Each row has a hidden value. The values are split into ranges, and the tier after each row names the range that its value falls in. Each part has its own value, ranges and names.
[ -58    3  -93 -218  -80   99   75  -48  -68    5   16 -135  -50   99
   42   21  -30  -37  -79 -109   43  117   -2  -85  -81  186  -71  -66
  -42  -24   81   43  -35  -89  -20   89  161   39   22   56  130  -48
   69   98  -37   29  151    5  104] -> mh
[  75   41   10  -87  -98   97  -45 -103  -31  -69    0 -226  -61   47
   82  106  120   46 -100 -181  115  -21  -33 -158   82   43   -7  -90
  241  -27   72  116  -41 -124   -1  210  106  102  -75  172  229  -17
    7   97  -12   60   81   37   75] -> Hb
[  -8   63  -10  -80  -46  -36   -6  -93  -37  -28  -44 -215 -107  -67
   -5   24  -64  109    8  -46  103   21  -39   32  -39   32  -65 -130
  206   79  -24  -35 -107  172 -156  -57  122  125  159  174  184  -24
  143   43  -57  237  113  -38  -23] -> mr
[ -97  109   16   45 -146  -72  -58 -139   52   56  129 -196 -171  -59
   14  143  188  111   33  -45  187 -169  -78 -258   96 -135  -90  -50
   87   15  -45  -69   41  -41 -160  216  -35  134  105   51   17  212
   89  121   62  -36  -46 -249 -160] -> jc
[-126  144  -76 -163 -129   47   31   47   18   23   61  -21  -54  -52
   12  101   53  -43   80   53   60   63  -94  -41  -58   92  -10  -53
  -36   62   46  -54  -18    0 -118  -58   71   62   42  -16   33   36
   61  132  -54   74   83  -41   72] -> cp
[ 104  134   21   48  -82  -60 -113  268  219 -166 -148   93   18 -134
  -89   12 -174  -28   45 -254  176 -228  -78   -1  158  -96   -5 -201
  290  189  261  142   -6  164   17  -42 -182 -151   16 -155  397 -241
 -416  141   15   92   73  149   21] -> jc
[-240  270 -146  230  -86 -285  146  166  430  -31   -3 -100  167   64
 -105 -292 -350  -24  301   -7 -114 -218 -240    8  -19 -265 -284  -92
 -382  113 -457   41  177  269 -231   -3  -57 -249  255 -223  205   74
 -199    0 -195  204 -358  -51 -287] -> Dc
[  53    9   38  249 -188 -154  -52  152   22 -106  112  -76  -50   30
   71  -12  -19  227  -48  -59  158 -166  -13  -28   -3 -176 -131   70
   -5   18 -119   12   17   75   44   48   57 -144  123 -135  233 -232
 -192  195   83  103   27 -227  -91] -> lj
[ 233 -167  292  555  174  -85  -98   36  321 -330  134  -49  -14  -20
   52   98  -66  322  181   91 -351 -155   40   41 -482   35 -148  -34
 -161   14 -306 -167  215  462   77 -388   62 -694   38 -251   51  -69
 -291  -84  275  339  -87 -106 -274] -> mh
[-456  318  307 -853 -543   61  -32  318  235 -160   65  100 -408 -112
 -257 -119   85  -28  -74  661  299  -84  -82  125 -105   90 -125 -132
   10   -2   60 -212  -73  184  183   88 -153  -49  318 -132  312  -99
  313  198  -47  103   97 -298   42] -> Dc
[-114  237  -94   10   -1   -1   17  127  176  -87   67 -135   68  165
  -66  -88   19 -171   42 -230 -101  -90 -156 -132  -99   27  -41  -73
 -255    5   69  194   65  -43  -21  129  -35 -128 -146  -38  118    5
 -173  185  -58 -123  -50  -34   51] -> mr
[-137  111 -335  258   53  -42   88  215  -42  111  167  217  -37  -33
  101  118  -45   82  127  -99 -144  170 -277  -52 -219  -28  -18  243
 -338   59   -2  -34    5  -74 -310 -419  218  -13  -37 -117  -32   17
 -122  107 -112  -57  171 -140   56] -> tt
[ -24   93   98  253  -41   38   83 -173   86  -96  174 -341 -108   81
  246   43  243  300  -51  -37  112 -134 -179 -290  -31 -314 -143   34
   57   13 -442  -95  132  -11  -40  100  142  -90  -22   56   91  269
   53 -164   87  -15 -191 -222 -234] -> Hb
[-183  208  -98   84 -120  -37   11  186 -181  -19  226  -84  140   44
  -76  -66  221  -83  -35  -91   67  102   29  -85 -248   17   93   82
 -376   -1   35   -9    1  -32  136  243  180  -11 -156  -18   -9 -157
 -114  295   86  -99  -32 -277  198] -> lj
[-330  409  -90   61  138  150  366  133   49   69  253    6   12 -141
 -163 -164 -102    3   34  141 -142  -61 -447  -76 -183 -236 -363  153
 -503   20 -292  -61  144   30   19 -117   58 -265   94 -287   15 -139
 -102   13 -124   34 -141 -258 -183] -> jc
[-127  124 -307  -61  117  -50  102  340  -89  -34 -174  118  149  -29
  -68  -65  -90 -289  169 -530 -103  228 -153   39  -71  196  294 -176
 -178    6  490  194  -28 -188 -255 -269  -22   25 -301  -58  449   13
 -422  -26   -5   48  203  350  389] -> sj
[ 388 -295  162  280  -91   91 -200 -250 -234 -179  300 -121 -213   98
  245  242  185  602 -262  169   44    1  175 -112 -284   65 -172  261
  215  -90 -344 -171  -54  110  250   79  603 -170  103  191   37 -354
  178  124  136  114  160 -321  -81] -> jc
[ 149 -251 -122 -274  -27  257   29 -410  -92  135  -59  126 -202   98
  238  484  180   42 -117 -127 -105  129 -145 -351 -129  528 -230   34
   10    9  370    6  -15 -482    9  -98  180  -81 -196   44 -178   26
   29  146   63 -205  449  153  -32] -> sj
[ -45  171   88  252   14  -61  -85 -109  114   62  211 -357 -196 -130
   47  151  126  194   33   97  -49  -79  -87  -77   16 -257 -109  -17
  132  -23 -251   15   19  148 -332   74    4  211  130  119   29  149
  163  183  -29  307  -80 -316 -130] -> tt
[  -7   40  -65  115  -63  -80    5    5   -2  -42   57  -60  -35   19
  114   49   71  129   49  -30  -29   24  -87  -50 -135    1  -59  -15
  -64   48  -99  -15    8    1 -116  -49  138  -36    1  -23  152  -30
  -75  102   14  105   -1  -72    1] -> Dc
[  -6   13  -92 -159  -63  177   83 -232  -45  -13   37  -33  -12  109
  173   87  158   34 -125  -67   49  105  -91 -289  -82  125 -159  -92
   59  127  -54   35   19 -198  100  224  259  -49 -121   24   79  -19
  -14   30    5 -133   -8   82   50] -> Dc
[ -86  196  -42 -105   -7   28  110 -164   -6   52  115 -316  -71   18
   21    4  -31   46  -34   64  -20   22 -140  -13  -18  -35 -242  -84
   21  101 -244   34  -57   96 -153   26  121   90  163   89   26  -32
  230  130 -121  213   -1 -118  -99] -> cp
[  93  201  -38  182   -2 -279 -176  154  -50  -93  259  115 -148  -85
 -107  -39  -78  186  159  139   64 -239  -81  199  -31 -103 -153  -93
   63  226  -54   -7 -100  372 -182 -253  102 -112  303 -230  161 -458
 -100  370   13  172   84 -207    4] -> sj
[-163  175 -153 -244   50  319  131  348  -40 -115  261  188    1   38
 -108 -115 -116 -236   34   33  -40  129   -7   16 -261  223   66  -27
 -286  -67  225   27   47   47   89  -29  148 -134   65 -313   78 -244
  -85  199 -101 -143   66  -56  383] -> cp
[  56 -128 -123  387 -149 -289 -385  151  539  103 -373  520  -95 -287
  198  178 -212  269  321   25  310  -62  125 -176 -172 -191  136 -165
  236  426   93 -331  157  549 -384 -192  186   33   40  -34   76  206
 -408  -56   15  -59   39   57   13] -> mh
[ -53   42   51 -103  -18  174   53  -81   12  -35  145  -79 -235   -2
  146   65   91  175  -75  152  124    9  -46 -140 -200   -5 -124  -32
   39   54 -106 -172   38  112  -20  -26  185  -26  117  -44   -2   35
  155   16   30  -63   58 -215   -7] -> jc
[-136  232  125  -44  -79   81  -82  -46  163    0  134 -289 -145 -106
 -174  112  108   23   20  -62  154 -176 -103 -229  116 -151   -6  -21
  111  -96  -24  -49   68   83  -78  185  -14   74   16  219   40  256
  153  -18   -1   53   24 -193 -122] -> mh
[ 248    2 -362  419  462  -74  -51 -255  127  -14  145 -348   79  430
  107   30 -203  -40  -19 -642 -658   86 -202 -175  -38  105 -209  -72
  -89  -10 -143  610  -13 -155 -440  -32  260  -64 -231  226  189   11
 -117  127 -208   71   45  246    3] -> cp
[   9   67  -47   72  -58  -29  -25   90  -59 -100   90 -181    0   74
   45    0   61   62  -83 -177   12   53    5  -44 -104   -7   26   -9
   -8    4  -25   83  -44    7  -11   86  124    8  -49   68  216  -91
  -54  143   24   62   29 -103   83] -> sj
[-187   54 -122  -29 -117   88  179   90    3   40   94  -31   18   80
   49   76   59  -86  -37 -128  -48   71 -146 -182 -164  118 -121  116
 -377  -63   98   24   69 -257   44   33  -21 -122  -70 -163  -40   32
 -113  175   22 -118   80 -152  -28] -> lj
[-111   38 -168  -29 -320 -372 -251  -20 -507  -27  292 -271 -110   81
 -268  -68  177  165 -142 -210  287   74  225  -20  -11   54  133   95
   79  -89   36   -2 -326   18  -50  439  351  408  240  445  234 -169
  363  347   37    6  124 -453  100] -> mr
[  38   16  -31  115 -144 -188 -168 -106    9  -61   25  -62   75   29
 -109   49   99   64   69 -148   31  -87   38 -159  -65   91  -35  -70
  -32   37   -2   14    6   23   45  264  182  -87  -59  137  140  -79
 -126  150   79   51  -30  -25  -39] -> Hb
[  19   27  -57 -161  -32  264   91 -195  -44   39  -24 -108  -49  -28
  145  182   85   29  -90  -19   -3  138 -124 -168  -62  155 -110  -23
  128    5   39   38  -22 -174   -7   88  206   96  -80  129   54  -19
   68   75 -103   84  112   76   76] -> mr
[ -92   33 -275 -159 -137  176  123  304 -119   16   43  166  145  -90
 -109  110 -209 -251   64 -147   23  180   50   51 -170  343   79   82
 -219  -11  382   -5  -75  -48   53  -57    6   36  148 -186  -76 -224
  -86  354 -139  -24  172  -44  202] -> sj
[ 108 -162   56   70    8  -12  -12 -146  392  118 -447  111 -118 -172
  340  -19 -336  291  205  221  202  -12   29    1 -132  -91 -165 -291
  196  198 -169 -266  204  432 -306 -216  312  -41  112  -36  263   16
 -229 -253  -63  372   92  262   35] -> lj
[ -58  109   55 -182  -10   37 -111 -152  181  -57   81  178 -167 -160
 -146  167   18   20  204  137   61  -89 -135 -144    9  125 -113 -253
  243  218   63 -134   32  206 -113 -185  100 -187   99  -58   39   91
   33  -88   55   85  107  138  -61] -> tt
[-149  481  186 -585 -104  178 -155   54  177 -224   60 -235  -45  -34
 -376 -154   14 -266  -33   84  286 -143   18   12   52   69   48 -406
  358  235  118   46 -118  454  194  272   23   14   62  225  145 -117
  247  117  -97   14    7   36  172] -> Hb
[  86 -109   64 -220 -113  175   20  -90  -78 -179  -17 -193  -87  224
  164  112  188   64 -171 -215   78   59    0 -187 -144  264   23  -30
   43  -90  129    9   -9 -207  193   43  176 -151 -202  143  180   38
   23  -51  128 -110  225   61   76] -> Dc
[ -78  220  161 -684 -188   58  -25  -85  143  -93  -93 -286  -99   59
 -260  -12 -153 -230   39  145  148 -143   18  162  -37  391 -179 -331
   80  148  182  -46 -134  331   99  -51  -98  -94  242  115  -52 -145
  339  227  -71  180  270   35  -62] -> sj
[-170   49  -87 -123 -288  143  103  151   50  115 -217   60  -35 -233
   81  163  -27   37   -8  -77  394   43  -79 -173  -34  -37   68  112
   22   33  211 -248   24  -44    7   13    3  177   37   59   10  150
  -51    7  -67  -83  153 -125  -20] -> Hb
[ 108   84  -23   95   84   34  -26  -42    1 -149  135 -130  -11   54
  -13   -4  -42   80   45  -89 -103  -47  -93   -5  -68   48  -89  -82
   86   14  -94  108  -19  106  -53  -53  202 -127   35   30  206 -167
  -40   71  -50  178   23   44   40] -> mr
[  56  250    4  276  552  487  211  -82 -197 -169  557 -521   35  158
  -17 -249   77  -27 -124 -203 -280   16  -47 -168 -185 -159  -21  -36
 -160 -346 -282  256  174   22   28  362  378  -49 -101   -2  178 -147
   21  -17  -67   46 -268 -165  315] -> Hb
[-100  138 -111 -200  -53  240  137   42  -73   94  -70   57    5 -182
   28   43  -52  -17  -20   23  186  134  -99  -75  -69   39  -16  -14
   18   54   99 -108    7   -2    5   26  226  119   -9   30  105 -115
  -35   24 -121   60  117   38  174] -> jc
[-120  209 -191   82  179   69  169  -76  -31   60  107 -177    5  -68
 -174   66 -141   17  -47 -239 -289  108 -360  -94  -70  -12 -229  134
 -116   -1 -110  147  -73  -73 -161 -158  123  -25   -4  187   88    9
   79   -9 -188  168   91  -41 -193] -> Dc
[  78  -19  138 -185  -88  178 -129    6  144 -149 -166  -19   -3 -109
  -31  192   85  -52   -7  -77   14   70   69  -96 -146  263  127 -176
  215   10  277  -10   11   50  131   74   45  -82 -198  144  191   -2
 -125   31   67  144  133  186  149] -> Dc
[ -65  125   40 -187  113  476  155 -194   14   14   82 -312  -34 -119
   75  293  234 -127   19  -69 -166  204 -168 -236   -9  161  103  -59
  132 -220   62   46   86 -273 -122   68   79  165 -233  216   20  363
  169 -124  -84  214   21  153  146] -> jc
[  -2   16   71  133 -145   15    7  -61   -9  -14   88 -411  -81  -24
   96  155   86  152    2 -122  147  -52  -18 -104  101 -113   14   54
  141 -154 -121  -36   10  -23 -147   62   39  148   84  187   88  203
  147   16   15  248   61 -179 -102] -> lj
[ -35    5   58 -120 -108  267   80  -66  114    7   77 -106 -110  -83
  101  100  -51   62   87  151  239  -75   47 -155  -16   15  -57  -64
   82  -72  -71 -220  143  125  -30   95  132   22  224  -77  -51  125
  126  -33  -44   61   -5  -97    8] -> cp
[ 140  -87    9  336  108 -107 -129 -202    7   98 -129   54 -103 -358
  -41  250  -64  263   33 -225  140  -82  -43 -191   24 -117 -119 -103
  349  206  147 -113    1  183 -160  -82   77    4   38   84  124  -42
 -239  -31  155  189  165   -1 -189] -> tt
[-108   62  -64 -124  -40   77   93  -17  -21   81  -98  -13 -116 -133
   46   79  -51   66  -44  -79  149  103 -147  -88  -27    1  -83  -50
   98   94  108  -62  -34   -9 -118 -128  110   71    4   56  166   12
  -21  -42  -22  101  221   19   22] -> lj
[  38   22  -60   47   -6  132  113   26   -5  -65  -47  -11   91   11
  133   23  -34   42  -43 -175   72   73 -101 -113  -68   15  -66  -43
   23   96   -2   28   49  -39   85  -52  192 -169 -132  -58  191 -125
 -234  -52   25   59   86  140   77] -> lj
[-336  425  190 -385 -274    7   52  -73  152  -64  210 -407 -139  178
  -54 -194  178   79  -65  408  209  -76 -168  -32 -109 -158 -217  -41
 -158   93 -534 -166    3  270   88  131  256  -66   86  224  -19  107
  468  -22  -82   74  -57 -308 -121] -> lj
[-193  121  -62  -82 -351 -152 -186  351  299  -46  -18  263  -91  -90
    1   36  -12   -9  222  245  149  -14   54   29 -191   32  130  -58
 -100  117   85 -164   31  245 -163  -19   -5   54  149 -145   88   50
  -76  270  -80   -5  -36 -169  138] -> Dc
[ 121 -157   70   61 -116 -219 -111 -390   77   42 -293 -244 -136  -60
  141  274   97  283  -21 -184   28   -8  -92 -167   -4   75 -160 -128
  298  133  -32  -55  -66  -32 -187  -64   69   41  -75  355  189  203
   25  -86  115  273  186   96 -300] -> Hb
[   9   50  -19  -50   -8  168  128    1 -159 -115  199 -251  -14  157
  165  -12  136   46 -109  -61  -28  117  -24  -53 -135   70  -23   -7
  -76  -90 -120   65    6 -120   48   72  217  -38  -57  -21  170  -96
   39   79   23   74   14  -65  163] -> cp
[-306  212 -279 -346 -367  213  -39  433  175  114 -133  206 -139  -57
  266   45   46 -117   21   22  478  227   -8 -157   13 -110  389   16
  117   63  256 -111   -1  -48 -281  111  148  550  -53   89  158  309
   56   92 -291 -309   95  -64  489] -> Dc
[ -55   69   36  221  -68  -24  -32   16   91    8   76  193 -110 -311
   10   91   19  225  124   77  310 -156  -77 -201   44 -274  -90  -87
  212  201  -63 -237  117  211  -70  -11   75  -85  166 -217  122    5
 -219  -63  126   41  -74 -121 -103] -> tt
[  -6 -105 -328  123  -78 -141   85  -82   14  191 -223  210  218  -33
   92  146 -175  -70  163 -226  -20  122  -48 -121 -193  263 -159  -33
 -297  254  174  -62   31  -56  -95 -103  132 -105  -34 -128 -141 -102
 -312  196   -9  -23  136  135  -59] -> tt
[ -84  115 -127  430  135  -42  129   92  107  -50  347 -239 -206  281
  261  -87   38  245 -166 -246 -115 -108 -273 -254  -95 -397 -254  177
 -239  -18 -344  179  108 -104 -216  -46   48 -131   16 -184  143  115
  -90   57    7 -239  -84 -394 -181] -> tt
